[128 = 0]

[127 122 136 133 122 112 137 116 123 132 142 146 105 102 134 105 136 166
 156  75 158 114 116 144 127  98 135 164 126]  Q614/Q40
[124 102 147 130 123 142 145 103  93 142 124 147  29 131 107 116 144 164
 141 104 128 115 123 127 135 144 152 150 135]  Q896/Q40
[126 100 128 119 117 125 144 132 135 120 141 135  85 117 114 117 152 158
 151  61 146 102 116 132 110 119 138 153 125]  Q896/Q304
[116  84 126 119 131 121 127 123 124 127 129 153  97 108 121 123 144 150
 158  61 141 107 109 118 133 110 134 170 130]  Q614/Q40
[134 116 143 136 106 138 141 120 116 133 143 128 143 107 100 104 139 179
 196 108 154 121 113 130 128 135 112 159 168]  Q614/Q304
[137 119 136 150  76 145 151  97 108 134 137 154  62 104 103 137 155 203
 145 117 123 125 122 118 120 163 143 134 141]  Q896/Q40
[176 106 138 150 100 124 121 110 117 135 145 147 115  91 103 101 154 190
 252  83 146 125 125 131 115 133 135 174 140]  Q896/Q40
[141 113 156 125 119 132 138 118 106 139 139 132  75 112  77 100 156 201
 161  81 148 162  93 128 130 137 133 236 164]  Q614/Q304
[136  98 119  97 125 157 130 119 124 117 141 126  78  93  91 102 160 169
 151  70 109 131  93 114 143 109 146 210 137]  Q896/Q40
[118 122 140 133 137  85 140 116 109 128 123 149 107 112 120 106 152 156
 151  81 136 110 108 140 107 122 133 170 139]  Q557/Q40
[147  95 130 147 150  77 146 126 146 122 121 171  67  93 106  76 156 161
 169  72 157 117  91 129 133 106 142 173 151]  Q614/Q304
[142 115 130 105 151 123 121 116  97 128 138 132  92  94 112  99 134 153
 172  77 148  92 114 124 118  78 137 154 133]  Q614/Q40
[140 102 134 127 131 126 132 117 115 130 141 140  98 100 112 112 141 185
 156  78 143 128 120 128 125 118 127 168 131]  Q614/Q40
[135 130 122 112 133 104 140 131 118 125 126 135 100 110 105 117 137 164
 151  81 135 106 113 130 138  66 122 151 130]  Q614/Q612
[124 108 121 146  98 133 131 134 118 133 153 132 104 108 105  99 144 158
 134  94 130 134  97 114 140 127 134 149 131]  Q896/Q40
[105 108 119 163 100  76 141 122 129 130 140 130 123  97 128  99 146 185
 187  57 155 138 130 120  95 131 125 170 152]  Q896/Q304
[123 110 134 156 110 145 142 100 133 117 140 162  90 104 121 119 217 145
 139 107 133 108 132  72  98 133 121 154 146]  Q896/Q40
[141  85 116 113 123  61 141 131 143 123 122 134  82 105 108 106 146 170
 178  41 147 142 104 127 125  98 135 155 139]  Q614/Q304
[112 120 127 140 104 127 137 117 133 132 146 151  98 117  53 111 138 166
 153  80 121 110 105 117 115 136 153 154 152]  Q896/Q304
[128 114 120 113 140 142 134 124 135 143 129 141 115 101  98 108 160 148
 139 101 138 113 110 134 131 131 133 183 124]  Q557/Q40
[132 108 142 157 140 118 144 117 115 133 131 145 118 116 130 121 158 161
 151  98 140 100 112 133 120 127 129 182 129]  Q614/Q40
[129 110 154 142 110 129 135  96 126 138 132 133 122  80 101 144 142 167
 150  86 131 111 123 122 119 127 133 173 137]  Q896/Q40
[160 117 152 142 126 112 150 104 104 117 153 157  87 121  95 114 150 218
 212  61 151 103 110 126  95 116 131 185 172]  Q614/Q304
[128 119 129 123 106 131 124 106 122 129  51 136 126  70 121 118 139 153
 152 117 120 133 142 128 133 112 142 152 127]  Q896/Q40
[132 120 137 181 110 159 143 117 132 124 142 138 139 133 124 115 152 177
 155 111 134 117 120 122 104 168 122 147 149]  Q896/Q304
[137 113 136 125 151 133 127 103 107 135 132 149  97  97  88  96 169 187
 156  94 155 114 110 140 152 119 138 202 154]  Q614/Q40

[118 115 192 129 133 108 131 134 120 163 132 117 120 134 121 126 130 132
 119 139 138 130  77 123 132 118 131 128 151]  [60]/L
[121 125 149 148 126  83 135 111 120 142 142 119 132 126 121 156 124 182
 123 132 125 132  84 120 135 100 139 122 158]  [63]/T
[109 147 161 134 120 104 127 107 121 144 146 131 146 127 135 148 129 187
 122 142 130 132 107 131 145 110 142 121 145]  [63]/T
[123 137 137 125 135 105 128 115 114 152 133 126 137 123 127 139 130 158
 120 126 119 134 113 133 145 100 132 129 149]  [63]/T
[114 123 189 119 132 106 131 140 145 150 128 119 113 145 127 114 125 130
 125 139 130 113 105 120 134 118 136 127 159]  [54]/L
[120 127 157 141 115  96 136 117 141 138 135 130 128 129 112 152 123 173
 113 121 119 127  79 112 142  99 131 115 155]  [63]/T
[142 139  60  54 124 139 145 119 140 126 100 121 138 120 195 120 124 148
 144 109 101 156 194 159 155 127 145 111  81]  [63]/T
[117 134 167 146 132  97 147 124 118 153 138 118 121 123 105 124 131 158
 117 128 126 127  88 123 140 108 131 131 162]  [63]/L
[125 119 127 101 129 122 136 108 118 131 138 122 135 126 126 128 127 183
 118 121 123 133  94 145 149 109 139 108 145]  [63]/N
[119 113 180 109 140 113 124 128 128 141 121 127 122 125 114 104 127 151
 116 135 138 123  84 118 126 119 150 117 135]  [60]/G
[107  96 157 120 141 133 136 125 131 138 162 111 136 137 155 133 134 158
 131 135 129 130  76 117 123 125 130 115 144]  [60]/N
[125 131 145 123 113 106 133 126 124 149 122 128 116 128 121 128 122 134
 130 112 106 128 116 127 135 113 137 127 158]  [63]/L
[117 101 159  90 137 128 140 128 134 128 124 140 100 141 143 127 131 157
 133 140 129 126 120 128 124 127 135 113 138]  [61]/L
[116 117 144 123 127 111 140 123 121 140 138 120 123 125 132 143 129 181
 116 132 125 135  93 122 143 109 139 126 152]  [63]/T
[116 145 181 135 131  90 133 122 125 148 123 125 118 125 119 128 128 155
 121 128 120 128 120 126 151 110 134 131 139]  [63]/L
[119 121 131 106 123 120 129 113 133 127 143 134 130 128 125 160 128 200
 117 126 139 122 104 120 150 103 144 113 151]  [63]/N
[118 112 187 129 143 110 136 129 123 149 137 131 119 125 108 120 129 154
 131 132 138 136  75 127 127 109 131 126 159]  [60]/L
[128 110 165 110 134 123 137 135 122 143 131 134 127 130 105 107 130 144
 134 125 131 116  73 116 132 111 127 123 151]  [60]/G
[119 136 138 154 129 109 140 114 132 140 147 124 129 125 117 150 111 156
 111 123 131 132 100 119 137 113 125 120 148]  [63]/T

[144 151 120 113 137 110 142 137 151 137 135 137 141 139 123  90  99 116
 127 128 115 120 139 164 110 135 109 146 132]  Q316/<22>
[132 130 119 138 121 138 127 138 135 140 123 139 127 135 126  74 119 113
 149 131 126 127 155 153 106 139 103 116 115]  Q489/<22>
[130 116 121 137 132 157 115 132 146 141 117 152 119 114 115 151 131 123
 117 128 132 119 148 131 144 132 132 139 126]  Q489/<22>
[133 121 129 121 123 145 129 138 139 143 118 143 125 125 129 104 125 118
 195 128 124 137 168 140 138 135 132 139 126]  Q489/<22>
[142 113 125 139 127 142 122 125 137 132 131 177 135 134 128 138 134 115
 133 132 134 131 146 129 157 139 131 134 124]  Q489/<22>
[128 118 124 130 125 130 137 131 134 142 123 152 129 132 125 120 137 110
 127 137 136 127 163 129 108 133 129 130 126]  Q489/<22>
